Stage of each row:
[ -24   26 -224   86  -63  490  133   43  -63   53 -191 -207   21 -359
  167   54  171   42 -296  177 -236  -19  251  153  355   90 -291  213
   98  188 -196  -52  -46  -18  141 -235  270  185   35  186  -16]  17
[-157  236 -107  208  -75 -210  -78  -42   40  165   23  102  172  112
  141   27   40  120  -38  188    8 -173  -47 -195 -156   -9  166    5
 -105  112  -70  109  212  -73   27  120 -166   66  141   12 -135]  3
[ -66  153   11  -44  -57 -174  -48   89   69 -129   70  -44   21  -25
  -65   85 -149   19   40 -119  -16  113 -127  -77   23  -44   80  -71
  -65  -39  -77  142   11   63  -41  177 -182  -44   19   69   12]  9
[ -11 -100 -218  140  137  102  164 -177  -55  -21  -99  -79    1   25
   17  -44  -98   -1 -228  252  -46  -79  212 -181  117  -22  -86   55
    5  153  176   36   19 -144   53   80   -2   81   -7  -59  -23]  22
[-243  -65   22 -268  148  105  150   99 -291  -96  -59  -46    9  -94
  218  146  -52 -234  167 -152  250 -198  135  377  180   96    6 -116
 -168  104  -61 -155 -252  289  159   44 -283  -55  -79  162   -5]  29
[  33 -121 -301  143  176  404   87  -93   71  208 -138  102 -175  -62
   46  -91  -47 -100 -393  366 -213   50  253 -119  268   31  -75   72
  -53  227  154 -132  -69 -159  196  -62  299  122   50  -76  105]  23
[-198   50  -60   90  -47   36   10  -13   21  200   -4   40  107   10
  246    5   74   13 -107  255  -45 -198   93   18  -35  177  -51  -82
  -34  205  -95 -126   52   15   98    2  -90   50   -9    5 -156]  11
[  96   95 -159  367 -202 -135 -224 -118  400  297   16  140   29   17
  -38 -160   66  301 -409  374 -249  151   43 -446 -101   -4   46  -22
  -33  112  -74  114  144 -354  -59   18  198   72   85 -216   -2]  6
[   5   16 -184   16    6   44   69   59   62  -12  -12  114  -76  -17
  -67  110  -86   51 -159  -25  157   75  166  -21  167   38  -79   34
 -109   82  159   88   15  -30  -60  -29 -185   57  -97  -44  -75]  7
[-359   42  -57 -207   29  491   65  264 -101   83  -70  -27 -111 -359
  128   86  -71 -586   32 -203  -17  -71  247  463   89  243 -133  -19
 -117  245 -233 -227 -285  257  464 -262  406  171   59  190  120]  13
[-260  -17  -52 -126   59  278  121   62 -200  -67  -11 -325  115 -255
  160   19  -87 -320   58  -28  -76 -194  123  283   33  163 -176  -39
   59  131 -222 -118  -99  142  285  -82  119  182  -26  157  -20]  20
[-162  -45 -102  164  157 -104   84 -121  -42  187  -30  221  -66  259
   42   37  -31 -143 -149  202  111  -87  103  -28  -50  -15  116   44
 -156  114  228   16   46  -82   55  172 -170   -9   26  -42  -18]  15
[-351   41   99  133 -120  137   33  -49 -164  249 -120   93   73  -25
  204  191  237 -121  -86   99   44 -143  109  319  -14  182  -36  139
  -29  134 -165  -90  -47   65  128 -104   -4   25   -2  154  -85]  12
[  34   39 -127  154   34  -87  -86  -85  115   68  -14  273  -87   82
  -61   60  -33  181 -202  160  135   60   67 -177  114  -59  119  -14
  -78   27  160   73   43 -152 -117   42 -154  -10  -35 -162  -64]  4
[-115  122   33   13 -243   42    5  129  109   32   50  -77  100 -127
    1  160   32   94  -62 -125  -32  136  -17  103   17  199 -153   33
   11   40 -209  163   38   49  -48  -94 -111   63 -110  124  -77]  9
[-397 -126   93  298  -89   73  156 -310 -371  195 -212  -45  163   34
  134  188  296 -147 -159  156  206 -298  307  347 -134  133 -138  298
   59  123  -40    3  -17 -106   92 -139   -3  104  -72   82 -153]  17
[-269  154   96  -50  -84  -72  -11   39 -156  -45   19   17  203  -53
  213  207   67   84  175  -57  242 -237  -24  194  -21  155   47  -85
    6   43 -187   -7   17  166  -17  -24 -362    2  -84  102 -223]  3
[-117  102  -96   69  -20  134    1   44   10   90  -34 -154   56 -143
  114  -29   17 -108 -109  123 -266   -1  -15   27   47   17  -19   52
   -1   88 -219    1    9   -1  182   43  176  100  133  156   75]  17
[-197   57   14   52 -134  -36   82   47    7  166  -97   68   90   29
  124   72   95  -58  -10  -71   23   40   69   32  -92  129   71   58
 -220  142 -132  105  -89   64  110   79  -82  -56   71  177  106]  29
[ 181  -46 -300  257  179 -108  -78 -234  146   43   33  261 -138  180
 -147  -28 -145  281 -373  400  109   17  113 -378  186 -170   69  -20
  -10   22  396   82  187 -335 -201   84 -199   73  -89 -356 -163]  4
[-174  140 -228  143  -47  156  124    9    3  117 -104 -235  163 -115
  153 -125  -39 -195  -97  159 -337 -108  106 -194 -119   53  -43  106
  -79  257 -168   49   78  -34  327   88  295  175  260  180   91]  22
[-222   40   25  -22  -64  -70   88   52  -85   49   -3  -21  111  -14
  216  130   62   17  -10    6  171 -217  156  174   18  158  -94  -88
  -91  189 -107  -19  -55  127   25  -18 -262   -7  -71   79 -166]  10
[ -30   65 -316  182  -72  118   33    9  133  234  -43 -113   75  -84
   67 -151  -13  -60 -269  210 -264   -1  160 -204  -53   31  -88   95
 -153  229  -84   89  113 -162  213    1  236  210  154   27   66]  30
[ -53  217 -144  284  -70   43  -52 -140  137    2 -161   75   17   13
 -124  -52  -56  -15 -116  223 -394  241 -195 -459  -73 -142  227  235
   54  -58   33  118  186 -182   77  293  228   -6  272   78  143]  14
[ -92  109 -149   50   59   24   10   21   17  151  -74   22   24   18
  169  -75  -26  -87  -67  182 -225  -18  -42 -153   44  -55  175   -4
 -195  136  -78  -40   -6   27  200  228   32  -21  221  126  138]  28
[-212   58   30  -27   41   79  -63  -39 -103  -51   39   89   79 -102
  139  151  -35   43   55   60  257 -251   87  148   58  152   11 -163
   87   82  -85  -80  -38   58   18 -156 -164   80 -143  -85 -231]  1
[-164  209   82  -27  -16  -38  -72    2 -118  -65  -15  125  158  -26
  259  207   99  264  157  104  128 -175 -176   61  144   64  182  -98
   70  -32 -158  -65   51  154  -99   76 -421  -89  -35  103 -213]  2
[ -43 -113 -166  316   82  -15   26 -285  -25  228  -15  -62   92  113
  153  -94   97  141 -365  543 -106 -233  164 -115   11   12 -113   25
   89  150   63  -42  162 -273  -10   30  -43  136  -47 -153 -184]  17
[-443   95  204  175 -128 -157  -77 -176 -166   70   -6  172  170   77
  -11  221   38 -149  131 -104  365 -209   57  158 -360  159  141   35
   14   25  -87  126   15  -35   58  -97  -88   69  -63  -42 -153]  1
[-133 -152 -213  148    3  131   44   13  248  449  113  -29   67    5
  226 -236   -3 -146 -341  342 -103 -203  368   -9 -213  353 -253 -208
 -106  416 -100 -103   -8 -174  261 -204  235  259  -76 -177  -63]  19
[-101  301 -255  345 -244  192    4  -33  147  280 -106 -144  206  -34
  -12  -72   59  -43 -174  230 -626  233 -233 -367 -181    5   63  391
  -22   41 -191  229  375 -184  222  168  311  208  322  267  142]  28
[-206  243  -83   66  -82  -32  128   19  -60  -89 -103 -221  264  -26
  130  -27  -50 -105  178   17 -284  -19 -185 -234 -185    9  138  123
  -11   29 -172  113  151   81  177  333  -42    9  248  307   75]  20
[-133  116   18  -30  -74 -155  -48   82   49  -29   60   29   45   -5
  -10   89  -89  -24   46 -110   85   40  -48    4  -49   41   72  -80
 -102    5  -72   84   -4   61   -6  103 -195  -19  -18   34  -28]  7
[-230  271  328 -157 -255 -346 -328  218  244  -23  212  -58  162 -117
   55  -16 -114  -57  296 -244 -161  163 -408  -18 -308  121  279 -363
  -59 -116 -538   39 -118  183   74  215  -41 -142   75  105  130]  7
[-154  101  -67    2   -9 -181  -16   45   23   -9  -20  100   22   19
   43   10  -98  -95   33  -48  142  -80   98  -93  -89   -9  132  -95
 -196  115   15   15  -53   43   83  144 -120  -31   83  -13   -2]  7
[-268  161  -42 -168   -3   49  286  106 -416 -299 -177 -132  161 -106
  210  323   39  -36  246 -220  280 -252   93  267  225   23  -52  148
  -69   65    5    3  -12  341    7  115 -508  -56   -3  348 -199]  9
[-249   12   82   32  -72  -29  110  -68 -103   38  -74  -33  147   44
  122   95   22  -64   61  -20   39  -64   26   33 -104  145   42    7
  -72  101 -101   60  -64   71   84  104 -148  -49  -10  131    9]  27
[-323  138  -66  -95   54  295  229   32 -330 -128 -115 -265  191 -120
  170  141  -74 -299  221  -42 -159 -135 -107  162   44   97   -8  170
   50   36 -117  -50   75  232  263  144  -89   97   92  364  -16]  23
[-207  267  -40   85 -145   -4  140   41 -148  -32  -48 -314  345  -44
  238  107  115   82  120   76 -265 -106 -227   -4  -53   61  -16  186
   84    3 -279  137  260  118   51  215 -245   58  132  389 -107]  17
[ -47 -128 -117   88  129  252  158 -131  -96   77  -43    7  -34   62
   17  117  -15   10 -209  218  -28   38   60   89  222   95 -118  123
   72   29  160    1   59  -72  -21   -4 -165   80 -166   17  -69]  22
[-111 -170   -5   62   29  -42  -13 -102   42  139   19  120  -38   15
  141    9   28   69 -245  221  233 -212  338   92   58  169 -142 -225
  -47  238   36 -135 -156  -72  -20 -134 -108    8 -197 -230 -179]  10
[-228   69  -36 -123  130  110 -102  100  -21   52   77  202  -52  -89
  126   73 -133 -197   79   -5  214 -180   79  173   32  138  112 -234
  -85  125  -56 -170 -117  121  177 -107  -38   79  -45  -83  -79]  2
[ -98    0 -112  211   15  -86  -45 -236  -53   21   50  -12  170   10
  124   34    7  264 -182  334  214 -376  218 -106  -17   73 -108 -115
  126  166   29   26  151 -193  -91 -139 -186  174 -151 -252 -371]  2
[ -21  200  -76   85  -25  -77 -130  -15   53  -20    5   79   37   -7
   -3   61  -42  143  -27  123 -102   82 -202 -171   86 -104  188   20
   -1  -93  -40   49  138  -38  -58  182 -160  -11   77   27  -39]  5
[-283   86  243 -196  -89  -61  121   72 -273 -195  -53 -158  182  -69
  149  271   28  -43  301 -298  140  -28 -146  300   51  105   69   -8
  -45  -64 -252   84 -154  310    6  151 -400 -152  -65  335   11]  28
[-177  -42 -102   97   13   71  121  -51 -120  116   13  134  -29  129
  -92  236  -23 -108 -136  -12  251    1  122  216   41  112 -116  189
  -64   16  237   93  139  -44  -47  -67 -299  131 -197  -11 -176]  8
[ -59   18  103   86  -44  -95   32 -177 -128 -117 -142  -78   87  -12
   75  111   74  217  -51   98  -41   15  -51  -88  160  -89   97   40
   28  -20 -102   95  -97   -5  -93  190 -176 -161   22  109   32]  27
[-187   46   48  -32  124   69 -220  -35  -39  -77    0  221 -199 -153
 -165   89 -198 -295    9 -111  180   35   52  111   49  -88  226 -105
  -45  -38  -20  -57 -226  -15  162  -80  253   43   33 -146  111]  2
[-174  174   87  -61 -115 -115   28   70 -193 -152   26 -246  172 -114
  120  224   36   93   85 -110   37 -114  -97  210  128  -14  -62   21
   22  -22 -241  106   37  173  -61   75 -326   -5  -28  227 -152]  9
[-185 -152  -64  -87  111   36   61  120   95  205  130    4  -49  -11
  133  -83 -129 -307 -114    1  132 -143  299  212 -103  252 -135 -268
 -185  286  -65  -78 -203   37  232 -117   57  118 -109  -86   28]  18
[-213   38   70  -18  -18  -43  -25 -113 -191 -192   55 -103  197 -117
  110  173  -39  136   94   22  308 -322   90  143   15  127  -84 -146
  170   34 -108    5   21   36  -75 -132 -293   97 -214  -90 -333]  2
[-100   83  177  -52  -55 -221   30  -46 -223 -308 -150   56   -6  -34
  -34  304   49  168  104 -225  294   56  -31  115  240 -155  148   69
  -44 -137   -1  122 -170  145 -213  189 -420 -249  -38  148  -24]  8
[ -71   37  -58  183 -117 -225   80 -214  -85    9  -61 -158  349  107
  252  -12  147  382  -32  319  -21 -224  -31 -226  -84   50   -9    6
   50   48  -73   74  215  -92 -147  230 -458  -33  -50   35 -241]  31
[-148   -4  -89  161    3  140 -103  -55  179  220   28   19  -43  -48
  -70 -145 -107 -294 -183  178 -275  124    5  -92 -189   89   40   -4
    4   66  -88  -26   10 -174  250   12  401  155   80  -71  150]  17

Stage of each row:
[ 345 -305  -62 -157  -32 -200  -70 -152 -152 -175 -267   75 -176  -38
   98  -23   -9  -89   59  -18  124  375 -256  -94 -117   71  -28    5
   39   49  128 -102   51  -22  111 -158   43  101 -124  187   67]  17
[-184 -131   58    7 -133  244  335  162 -188  300  -50  -23 -117 -217
  417  -26  -50 -264  -47  110  161 -178  -30  294 -308   14 -395 -191
 -171  -46  141  -71 -252  200  202  -54 -206  -40 -291  186 -123]  27
[ 265  -48  288   85  310 -229 -376 -445 -158 -231  225   52 -402   10
 -336  301   22  -75   45  138  203  336 -303    7   -2 -394   26 -171
  229   89  143  -32  -63 -318   47 -391  201  -95  -60  -45  -22]  2
[-514 -149 -110  119 -240  137 -147  135  306  165  -77  203   80 -179
  374 -202   43 -308 -106  108   54 -131  126   79  130  179 -328 -108
  288 -257 -117  400   13  104  132  298   59 -137   87  -57 -172]  21
[-456  192  263  371  127 -230 -461  -24  186  119  181   70  -85  404
 -213 -242   14 -181    7  316 -143 -577   85   63  426   -8 -240 -128
   79   36 -167  105   66 -206  162 -155  212   41   20   98 -353]  19
[-217 -152  118 -148 -159  -19  288  313  -40  304 -176   21  -40  148
   57 -270   -9 -506 -132  279   73   80 -134  132   85  181  126  -59
   69  -36  -41  -54  293   34  155  -59    6 -171   73  -23 -245]  11
[  19  100  182  195  266 -117  -90 -216 -113  -96  206 -168 -133  128
 -125  194 -160   76  -13  140   11   -2 -109   96  -59 -273 -103 -186
 -147   43  138  -76   -7 -238   54 -267   87  130 -158    6  -54]  3
[-486  318  161  455  171   92  -80   57  138  146  389 -257   94  246
 -111  -56 -153   77  -60  216 -206 -454  142  183  245 -193 -156 -191
 -186 -118  -51   75  101 -306  -21  -61  180   68   37  -24 -191]  3
[-231  265   75  324  168 -178 -581  106  128   87   63  167 -166 -124
  -16  171  152 -483 -128   43  299  -83  126   66  228  -73 -155 -174
  123    8  -37   78 -173  -50  312 -219   95 -185   24   -6 -369]  14
[ 208 -182 -340 -153 -203 -196 -217  -48  116 -164 -430  240   78 -179
  385  -12  -29 -166  -11  -51   97  368  -76 -160  -54  291  -95   24
  120  -70   72  172  153   49  186   82   85   28   -4   72   50]  18
[ 103 -200  -22 -346 -209 -165  139  279 -124  219 -370  180 -212 -174
  221  -13   34 -598  -80  129  368  342 -268  110 -203  207   37  -59
   41   43  128  -97  130  156  336 -149  -57 -191  -62   83  -95]  18
[  16  111   72   92  130  -23  122   63 -336    8   -2  -40 -142 -178
  -45  117 -100 -402 -104   57  283  133 -121  257 -238  -43 -145 -158
 -155  128  174 -170  -51   37  199 -393    9  108 -155  208 -181]  10
[ 488 -377  -63 -332  -80 -242   65  -25 -143 -111 -320   47 -160  -32
  -25  -24   78 -239   64  -53  226  568 -394 -142 -129   46  105   39
   42   63  154 -176   46   64  108 -151  -75   82 -152   89   94]  20
[ 118  128  207  211  429 -191 -267 -375 -136 -246  301 -109 -200  105
 -255  276  -98   49  -14   91  119  133 -167   16  -37 -380  -84 -189
  -37   99  174  -44 -159 -281   27 -342  121  151 -203  -44  -90]  1
[-333  144  163  522  239  112 -357 -129   40  -52  385 -187 -110  186
 -321 -194   49  -19  105   90 -117 -400  117   36  421 -175 -279  -43
   35  -43 -158   19  -38 -277  -67 -183  278  135   61  361 -246]  16
[  92 -322 -219  102 -174  278   41   31  -92 -179   72    4   -9 -359
 -118 -350  164  -19   49 -287   62  459 -238    6   93    1   40   77
  250 -234    8   81   -2 -158 -307   79  285   95  220  210  208]  17
[-278   13   44  163 -103 -105   10  207  156  152  -40   21  160  166
   52 -193  -57 -103 -166  136 -144  -67    1  101  159   69   72 -149
   -3 -130  -38   89  203 -111   51   57   70    2   97 -252 -115]  7
[-467  -79  100  340  -23  142  -49   99  108  124  176  -99   28  228
  -25 -443   19   11  -29  127 -238 -339   81   76  364   30 -109  -46
   64 -171 -173   80   92 -201 -103   79  202   51  129  118 -182]  14
[ -84  200   62   99  -21  -75 -108  -35 -106   38   -7  123  -88 -111
  -28  123 -141 -364  -53  256  120   28  -74  237  -60   32 -121 -168
   65   42   73   78  262 -139  211 -296  235 -124   89  116 -141]  6
[   5   35 -215  170 -100  -96 -416   51  163  -89  -72  256   54 -318
   89    0  152 -233  -56 -174  187  195  -34  -18   82   46 -158  -88
  189 -112   39  219 -156  -13   93   28  121    0   47  -47  -17]  21
[-317  379  -31  287  -39   93 -196   60   87  182   56    3    2 -176
  281  266 -194 -229  -51  255   42 -281  217  262  -14   25 -305 -212
 -105  -89   25  156  221 -143  290 -146  197 -226   95  152 -177]  5
[-104   51  302  203  116 -446 -425  -80  116  153  -46  141 -160  396
   70    9   21  -33  -19  247  -84 -468   -4   16  140  -87 -239 -237
 -103  123   23  -71 -209  -54  321 -189 -118   38 -300 -119 -246]  23
[ 376 -412   77 -167  -89  155  222 -134 -439 -103  -28  -29 -368 -162
 -234 -226   89 -203  158   16  154  496 -441   69  -65  -35  112   77
  200   21   86 -229  154 -173 -129 -308  245  -64   91  456  119]  14
[ 197  -50  -96  -79  -36  -98  138  -59 -240 -116 -219   64  -39 -267
  197  214 -195 -223 -107   26  214  390 -172  169 -387   48  -95 -152
  -83   42  239  -28  105   42  195 -222    8   90 -123   47   36]  7
[-629  223  258  564  205  -10 -344 -242  146   22  418    5  -23  231
   73  -65 -210  281 -115  294 -291 -592  173  236  177 -205 -312 -308
   28 -125  -37  280  -33 -388   -6  -13  285   47    3 -145 -178]  2
[-127  176  -53  103  -94 -275 -433   15   42  107 -234  476  -94 -315
  478  230  -17 -403 -162  103  290 -144   48  207 -236  131 -422 -295
   58   59  163  206 -274  149  475 -134  -45 -124 -217  -80 -205]  24
[-101 -151  -58  506   16   90 -212    5  179 -123  186 -125  166  -14
   -7 -189  117  423  -77 -291 -264   47   67  -49  270 -197   37 -115
   15 -298  -46   60 -172 -245 -267  184   88  172  101 -230  121]  9
[-216  -36  170   33  -65 -152   83  297  134  269   33  -29   14  184
  -47 -109    7 -160 -188  156  -15   68 -153  122  120  -83  240 -186
  -13 -124   21   -6  148 -147   53   24    3 -125   70 -402  -77]  4
[ -70  372  106  149  229 -133 -289  -69  -73  -30  231   91 -149 -129
 -250  265  -48 -436  -93  179  305  141 -132  174    6 -189  -48 -194
   94   80  123   94   28 -222  169 -365  249 -119   29  -23 -215]  2
[ 410 -239 -100 -144 -192 -151  -20   78  -55  -17 -201  139  -26  -80
  -32 -157  176 -115   53 -130   81  387 -339  -83    3   31  124   -4
   61  -22  120 -103  -58  -41  -15  -65    3   22  -47  -21  145]  23
[ 343    0 -214  -77  192 -175   96 -280 -214 -322 -192  -94   32 -218
  419  464 -352  129 -105  -75  191  432 -114   20 -566  -75 -212 -179
 -338   66  386  -37  -97   27  197 -162 -117  326 -406  -16  119]  2
[-207 -173 -519  391 -211  377 -106   24  347 -171 -109  -91  423 -373
  648  -76  -39  357  -91 -347 -222  149  354 -125  107  129 -241  -23
   18 -476  -60  353  -31  -24 -156  513   63  112  138  -56  143]  10
[-234  -72  267  193   69 -172  -55   24  100  174   99  -12   32  474
  -85 -329   57  -14  -28  196 -204 -417  -58    6  246  -76 -153 -149
  -59   21  -51  -42 -189  -49   34  -20 -115  168 -234 -136 -242]  27
[ 171  -35  -72  216 -119    4 -161   82   52   37   45   67   94  -14
  -22 -223  205  107   50 -165 -122  -11 -113  -39  192  -66  -14  -65
  -22 -104   40  -50 -232 -150 -115    5   43   52  -32  -32   73]  27
[ -13  342  186  194  248 -297 -440 -109 -132  -68  104  217 -253 -223
 -265  413  -15 -593 -133  161  437  166 -109  231  -90 -183 -145 -268
  138  173  139   50  -42  -75  345 -506  147 -107  -33  -29 -279]  6
[ 145  136   32    6   13 -356 -444 -111 -108   16 -235  380 -272 -262
  267  353  -11 -429  -45  125  373    5  -82  152 -267   39 -361 -238
   18  176  206   22 -213   99  503 -354  -26 -111 -256  103 -167]  22
[-145  125  194  447  229  142  -87 -292 -176 -170  383 -225  -83   92
 -371  -33 -133   76   94  137 -137 -192  -18  174  127 -247 -251 -117
  -23    1  -13  -19   97 -304 -119 -310  284  210   31  312  -88]  7
[ 343  -75   38   -9   62 -339 -231 -144 -224  -88 -230  134 -281 -129
  213  255  -54  -58   20  -19  214  106 -182   77 -323  -43 -230 -175
 -191  158  262 -198 -217   28  329 -338  -82  116 -336  156   32]  20
[ 174 -127 -116  -89  -50  -92   57  -32 -154  -88 -192   43  -48 -137
  133   -3  -70 -198   18  -16  168  202 -183   42 -219   86 -211  -52
  -83   52  159  -45  -30   85  148 -143  -22  191 -199  211   10]  21
[ 232 -165   94  168   38  140 -126 -281 -258 -173  114  -14 -276 -170
 -209   -4   63  -65  137   19   53  257 -182   66   60 -154  -58  -31
  207  -22   29  -85   72 -247  -84 -307  276  -82  115  349   38]  10
[-482  -21   27  112 -170    1 -226   66  189  196  -77  236  -59  -41
  274 -161  -23 -374  -59  284   44 -294   93  145  126  194 -343 -128
  231 -110 -103  298  117   22  251   70  145 -175   69   94 -252]  20
[ 163   14 -119   23  116  -87 -136 -168 -186 -246  -78   13  -93 -129
  -75   37  -71 -286   56   -1  214  229 -134  -11  -77   54 -225    7
    5  106  101  -17   36  -17  123 -278  151  220 -108  386  -98]  17
[  63  -99  230  -28  189 -343  -75 -150 -234  -10 -211   83 -287   98
  189  214 -143 -275 -121  219  214   50 -103  117 -256  -25 -178 -217
 -101  197  170 -166  -85   89  393 -354 -148   60 -336   27 -243]  11
[ 199    9 -102  -94   51 -127  -83   27 -193  -29 -272   94 -180 -285
  253  275  -39 -481  -76   14  405  337  -72   61 -245   81 -145  -91
  -60  100  175  -99  -40  131  358 -287  -52  -56 -167  205 -168]  13
[-394 -299  180  296  -19  208  125    0  106   89  274 -177  -31   37
   83 -179  -42  299 -117   26 -193  -45  -39  162   70 -253  -31 -206
   71 -318  -17  120  -42 -214 -202  219   57    9   56 -274   85]  4
[  39 -215   -1  -34 -165 -163   45  291   10  143 -133   56  -22   42
    6 -287  119 -107  -73  -78   29  155 -244   32   52   57  148  -63
  -38  -77   62 -111  -21  -42   21   10   -8   54  -15 -117   49]  19
[-225 -271  -58  458   22  397  -31 -148  255  -92  281 -387  111  -69
  190    4  -19  538   41 -163 -288   -6  185  -59  193 -299 -180  -92
  -15 -431  -81  147  -52 -220 -272  328   42   76   76  -65  172]  5
[-127 -402  -97  134  -58  435  368  -53   64  -85  223 -368  120 -100
   94 -179  -63  353   -2 -137 -174  314  -92   -6   23 -210   13  -26
   29 -382   12  107   65 -184 -375  316   70  124   82  -73  237]  3
[ 206 -100 -400  -23 -275  -86  -27  245   69  -42 -373  149  238 -201
  390 -170   26  -17 -117 -227  -21  382  -58  -83   -6  282  156    5
  -56 -157   96   35  106  -41   23  133   83   37   90  -73  123]  13
[-114  246  278  157  202 -319 -356 -253 -134  -30    3  192 -257   78
 -104  272 -169 -438  -64  405  178 -139  -33  212  -55  -54 -261 -246
   96  208   67   46  146 -101  395 -479  160  -80  -85  106 -333]  7
[ 140 -292 -150 -199 -219 -235  199  172  -33    6 -430  152  137   59
  319 -237  -66 -101 -181   -5  -34  371 -194  -32 -109  271  197  -51
  -22  -51  111  -29  169   43   85   73  -51   92  -48 -208   30]  11
[-581   28  226  406   73  159   40  -16  144  121  318 -225   79  298
 -117 -234 -141   64  -53  274 -285 -415  119  171  278 -125 -187 -158
    8 -173 -149  148  196 -223  -84   50  160   85   93  -22 -192]  6
